Here is a tiny trained network, its code and every weight. The questions are about switching its units off for an input and a class, where a switched-off unit gives its printed mean instead of its output.

import numpy as np


def w(rows, s, z=0):
    codes = np.array(rows[::2]) - 128.0
    scale = np.full(codes.shape[1], s)
    scale[-1] = z or s
    return codes * scale


def norm(h):
    return h / np.sqrt((h * h).mean(-1, keepdims=True) + 1e-5)


def f(y):
    return np.maximum(y, 0)


def log_softmax(a):
    a = a - a.max(-1, keepdims=True)
    return a - np.log(np.exp(a).sum(-1, keepdims=True))


def net(x, mask):
    res = np.array(x, float).reshape(1, 5) / 4 @ E
    u = 0
    for l in range(2):
        y = f(norm(res) @ A[l][:, :-1].T + A[l][:, -1])
        res = res + np.where(mask[u : u + 6], y, B[l][:, -1]) @ B[l][:, :-1]
        u += 6
    return log_softmax(norm(res)[-1] @ U[:, :-1].T + U[:, -1])


A, B = {}, {}
E = w([
[97,163,149,207,115,98,1,94,197,87],'x0',
[80,63,187,168,181,132,151,88,39,46],'x1',
[79,141,77,155,131,21,154,109,168,178],'x2',
[30,216,20,54,113,104,166,131,130,92],'x3',
[100,131,66,115,132,180,200,82,209,57],'x4',
],0.0071)
A[0] = w([
[176,1,248,192,155,140,111,81,102,130,205],'L0N1',
[188,227,89,137,70,202,115,129,162,81,13],'L0N2',
[77,104,60,143,144,79,157,105,110,231,168],'L0N3',
[10,129,73,101,159,102,150,126,131,106,126],'L0N4',
[130,126,152,217,75,124,4,112,133,140,72],'L0N5',
[42,146,169,158,127,168,128,114,78,88,1],'L0N6',
],0.0077,0.0056)
B[0] = w([
[123,72,62,68,175,173,87,63,119,133,252],'L0N1',
[216,82,97,51,110,125,122,157,149,152,151],'L0N2',
[186,136,108,146,81,141,6,122,168,166,192],'L0N3',
[89,66,140,94,249,99,143,109,107,62,177],'L0N4',
[91,132,149,213,129,70,106,59,75,62,195],'L0N5',
[109,255,120,108,169,91,172,150,150,33,141],'L0N6',
],0.0093,0.011)
A[1] = w([
[182,179,161,173,2,89,118,216,170,171,62],'L1N1',
[70,161,186,183,163,112,227,145,159,94,5],'L1N2',
[161,60,157,86,162,168,134,98,49,204,154],'L1N3',
[53,120,109,184,209,141,163,23,105,110,124],'L1N4',
[161,55,128,88,143,255,242,133,152,101,144],'L1N5',
[52,121,136,147,185,121,223,169,151,62,18],'L1N6',
],0.0081,0.0027)
B[1] = w([
[72,154,222,168,41,221,196,231,52,134,164],'L1N1',
[153,208,146,177,118,202,201,196,136,107,136],'L1N2',
[133,174,2,64,133,65,129,163,205,182,238],'L1N3',
[61,95,150,223,42,93,102,89,121,117,254],'L1N4',
[158,73,31,117,98,97,56,130,188,131,225],'L1N5',
[201,135,251,131,123,148,130,107,43,198,162],'L1N6',
],0.0085,0.0086)
U = w([
[102,105,167,185,139,93,87,77,116,93,209],'0',
[126,160,248,147,175,133,197,144,107,87,2],'1',
[171,104,56,86,140,109,106,147,168,164,222],'2',
[150,174,199,150,54,132,127,197,129,201,28],'3',
],0.016,0.0029)

Each question gives the input, the list of numbers given to net, and the class t.
The units are the neurons (one row each of A and B). Each row of codes is followed by its name. A weight is (code - 128) times the scale printed after its matrix; where a second scale follows, it is the last column's (A, B and U).
mask holds one flag per neuron, layer by layer. A switched-off neuron (its flag False) gives its mean, the last column of its row in B, instead of its output. The means were averaged over made-up inputs and are rounded, as every weight is.
A unit's drop is (log p(t) with every unit on - log p(t) with that unit switched off) / (log p(t) with every unit on - log p(t) with every unit switched off).
The circuit of an input: a set's keep is (log p(t) with only the set's units on - log p(t) with every unit switched off) / (log p(t) with every unit on - log p(t) with every unit switched off). Starting from all 12 units, units are removed one at a time, each time the one whose removal leaves the highest keep (on an exact tie, the one counted first), for as long as the keep stays at least 0.8.
units of the circuit, in order: the units of the circuit, biggest drop first
top k neurons: the k neurons with the biggest drops, biggest first
k most important neurons of layer l: the k neurons of layer l with the biggest drops, biggest first
drop of u: that unit's drop, to one decimal
input [-4,6,6,5,7], class 0: most important neuron of layer 0 : (L0N3)
input [-7,-3,4,-3,-2], class 3: units of the circuit, in order : (L0N1 L1N1 L0N4)
input [3,-8,3,8,-5], class 3: units of the circuit, in order : (L0N1 L1N1)
input [-5,2,1,8,-2], class 0: 2 most important neurons of layer 0 : (L0N4 L0N1)
input [-3,7,7,-6,-2], class 2: top 2 neurons : (L1N3 L0N5)
input [6,-8,1,-1,-8], class 3: top 4 neurons : (L0N1 L1N1 L0N4 L1N4)
input [1,5,-6,7,6], class 1: top 2 neurons : (L0N1 L0N6)
input [4,-8,8,0,-7], class 3: units of the circuit, in order : (L1N1 L0N1)
input [4,-6,3,-4,5], class 3: 2 most important neurons of layer 0 : (L0N1 L0N4)
input [7,-4,5,7,6], class 0: 3 most important neurons of layer 1 : (L1N3 L1N5 L1N6)
input [4,-8,6,2,-1], class 3: top 2 neurons : (L0N1 L1N1)
input [-2,6,3,-3,1], class 2: 2 most important neurons of layer 0 : (L0N5 L0N1)
input [6,-5,6,-1,1], class 0: top 2 neurons : (L0N5 L1N3)
input [1,-6,-7,1,-5], class 3: units of the circuit, in order : (L0N1)
input [-1,7,4,8,-1], class 1: 2 most important neurons of layer 1 : (L1N5 L1N6)
input [-3,2,-1,5,8], class 0: 3 most important neurons of layer 1 : (L1N3 L1N5 L1N4)
input [4,-4,8,0,-3], class 3: 3 most important neurons of layer 0 : (L0N1 L0N3 L0N4)
input [6,-4,0,3,-4], class 0: 2 most important neurons of layer 0 : (L0N5 L0N3)
input [6,-8,-3,-6,-8], class 0: drop of L0N5 : 2.1
input [5,-7,3,2,-1], class 3: drop of L1N1 : 0.3
input [0,-8,2,-1,-5], class 3: drop of L0N3 : 0.0
input [3,-2,0,-2,1], class 0: units of the circuit, in order : (L0N5)
input [-4,5,7,7,4], class 0: drop of L0N3 : 0.1
